Below is a small trained network, with its code and all its weights. Each question gives an input and a class and asks what happens when units are switched off, that is, made to give their printed mean instead of their output.

import numpy as np


def w(rows, s, z=0):
    codes = np.array(rows[::2]) - 128.0
    scale = np.full(codes.shape[1], s)
    scale[-1] = z or s
    return codes * scale


def f(y):
    return y / 2 * (1 + np.tanh(0.7978845608 * (y + 0.044715 * y**3)))


def log_softmax(a):
    a = a - a.max(-1, keepdims=True)
    return a - np.log(np.exp(a).sum(-1, keepdims=True))


def net(x, mask):
    res = np.array(x, float).reshape(1, 8) / 4 @ E
    y = f(res @ A[0][:, :-1].T + A[0][:, -1])
    res = res + np.where(mask, y, B[0][:, -1]) @ B[0][:, :-1]
    return log_softmax(res[-1] @ U[:, :-1].T + U[:, -1])


A, B = {}, {}
E = w([
[102,161,79,120,234,109,72,164,111,96],'x0',
[133,118,133,122,135,129,126,125,130,131],'x1',
[123,49,91,187,117,113,136,179,176,65],'x2',
[111,143,142,150,112,128,120,128,117,119],'x3',
[123,136,160,159,109,125,109,137,110,131],'x4',
[130,126,142,118,118,116,126,157,120,136],'x5',
[129,146,137,144,120,136,125,125,130,115],'x6',
[100,113,93,122,118,247,110,138,97,133],'x7',
],0.014)
A[0] = w([
[126,68,121,188,104,118,150,153,187,88,39],'N0',
[142,87,115,158,135,125,120,132,133,120,134],'N1',
[117,117,124,116,110,209,114,146,126,157,37],'N2',
[150,100,144,127,20,123,189,69,158,170,188],'N3',
[140,151,143,149,131,3,150,80,166,162,64],'N4',
[103,172,112,139,204,86,84,147,130,123,168],'N5',
[122,140,157,125,146,87,135,105,130,113,41],'N6',
[144,99,89,156,115,111,134,154,137,123,82],'N7',
[149,191,136,90,111,128,125,88,112,181,82],'N8',
[102,136,145,137,123,134,126,122,137,118,137],'N9',
[128,133,141,114,125,123,128,120,130,101,5],'N10',
[131,133,140,132,153,138,138,117,115,166,48],'N11',
[121,158,119,118,163,122,115,116,120,97,198],'N12',
[137,162,94,140,176,118,85,159,129,113,221],'N13',
[136,139,123,142,162,124,100,148,108,152,115],'N14',
[119,128,122,122,114,206,109,150,123,141,26],'N15',
[146,124,131,125,109,83,111,114,156,109,74],'N16',
[136,109,98,146,104,114,103,126,152,113,197],'N17',
[129,123,155,129,98,139,161,130,166,163,151],'N18',
[121,121,100,148,131,168,133,146,108,160,34],'N19',
[137,147,147,133,128,92,127,107,163,124,40],'N20',
[195,126,169,125,114,146,118,138,124,119,150],'N21',
[131,136,111,127,64,131,188,112,134,154,177],'N22',
[144,130,143,143,164,130,103,153,121,148,154],'N23',
[134,198,160,79,136,120,127,64,102,186,59],'N24',
[139,114,108,126,113,171,118,129,115,132,20],'N25',
],0.017,0.0018)
B[0] = w([
[90,128,128,175,148,127,158,233,170,166,214],'N0',
[111,146,136,150,129,101,138,174,140,134,160],'N1',
[163,164,94,99,27,138,143,107,120,106,183],'N2',
[119,102,175,107,245,129,77,29,100,121,252],'N3',
[175,168,58,71,3,163,133,108,106,99,217],'N4',
[121,102,150,106,197,135,99,52,104,134,207],'N5',
[148,159,107,123,95,145,153,119,134,97,156],'N6',
[89,163,145,173,116,144,140,176,131,143,168],'N7',
[97,126,133,184,139,114,161,222,164,149,192],'N8',
[138,96,118,91,150,119,138,140,144,136,132],'N9',
[139,116,108,98,126,140,138,125,166,142,126],'N10',
[108,142,117,135,128,139,132,162,130,120,143],'N11',
[123,105,160,138,144,113,101,105,102,119,163],'N12',
[119,102,163,123,179,139,108,70,134,148,191],'N13',
[118,119,160,132,151,133,130,79,141,112,155],'N14',
[175,147,71,95,63,110,140,113,130,96,178],'N15',
[149,143,109,120,77,127,135,140,116,120,159],'N16',
[130,113,153,126,134,102,142,180,121,166,160],'N17',
[110,104,113,126,178,133,119,80,127,104,175],'N18',
[178,137,113,108,76,125,137,116,115,137,158],'N19',
[179,138,101,117,73,123,140,121,115,110,157],'N20',
[108,118,104,105,165,138,133,99,139,140,150],'N21',
[118,109,180,131,150,118,88,94,106,131,191],'N22',
[119,103,152,124,145,117,132,95,131,115,148],'N23',
[92,109,132,187,137,114,154,246,170,160,211],'N24',
[150,172,107,100,100,116,138,126,123,110,157],'N25',
],0.017,0.023)
U = w([
[107,65,200,127,244,173,51,10,100,114,255],'0',
[70,126,149,231,159,153,192,254,202,184,121],'1',
[231,197,67,74,38,186,155,84,104,56,11],'2',
],0.0094,0.00078)

Each question gives the input, the list of numbers given to net, and the class t.
The units are the neurons (one row each of A and B). Each row of codes is followed by its name. A weight is (code - 128) times the scale printed after its matrix; where a second scale follows, it is the last column's (A, B and U).
mask holds one flag per neuron, in row order. A switched-off neuron (its flag False) gives its mean, the last column of its row in B, instead of its output. The means were averaged over made-up inputs and are rounded, as every weight is.
A unit's drop is (log p(t) with every unit on - log p(t) with that unit switched off) / (log p(t) with every unit on - log p(t) with every unit switched off).
most important unit: the unit with the biggest drop
k most important neurons: the k neurons with the biggest drops, biggest first
drop of u: that unit's drop, to one decimal
input [-3,0,-1,0,0,-6,-1,4], class 2: most important unit => N2
input [-8,0,8,-3,0,-2,-1,-8], class 0: 2 most important neurons => [N3; N24]
input [-2,-1,0,0,-1,-4,5,-3], class 2: 2 most important neurons => [N4; N5]
input [5,-7,-7,-3,-5,-3,3,-8], class 2: 2 most important neurons => [N4; N0]
input [2,-4,3,2,-1,-3,-1,-3], class 1: 3 most important neurons => [N3; N2; N15]
input [1,8,8,0,-8,-6,5,-8], class 1: 2 most important neurons => [N0; N7]
input [4,2,-6,-4,-1,-3,-1,-6], class 1: 2 most important neurons => [N24; N8]
input [-3,6,0,2,-7,7,5,4], class 2: 2 most important neurons => [N2; N5]
input [0,6,3,-2,-8,-3,-6,-4], class 2: 2 most important neurons => [N4; N24]
input [-1,5,6,7,-5,7,1,7], class 2: 2 most important neurons => [N2; N24]
input [-8,-1,6,2,-1,5,2,-8], class 0: 3 most important neurons => [N3; N22; N18]
input [3,6,3,8,-8,2,7,-5], class 2: 2 most important neurons => [N3; N4]
input [5,7,7,5,5,3,-5,-2], class 1: 2 most important neurons => [N3; N0]
input [1,-7,4,2,-4,4,-4,4], class 1: most important unit => N4
input [7,3,-8,8,7,8,1,4], class 1: 3 most important neurons => [N24; N3; N8]
input [-4,-2,-3,1,5,8,8,-6], class 2: drop of N4 => 3.3
input [3,-3,6,4,7,4,-7,3], class 1: drop of N10 => 0.0
input [-5,-6,-3,1,1,3,3,8], class 2: drop of N2 => 0.2
input [2,0,3,-6,-2,-8,0,-1], class 1: drop of N3 => 2.2
input [-4,-6,1,-3,-6,-5,3,-6], class 2: most important unit => N4
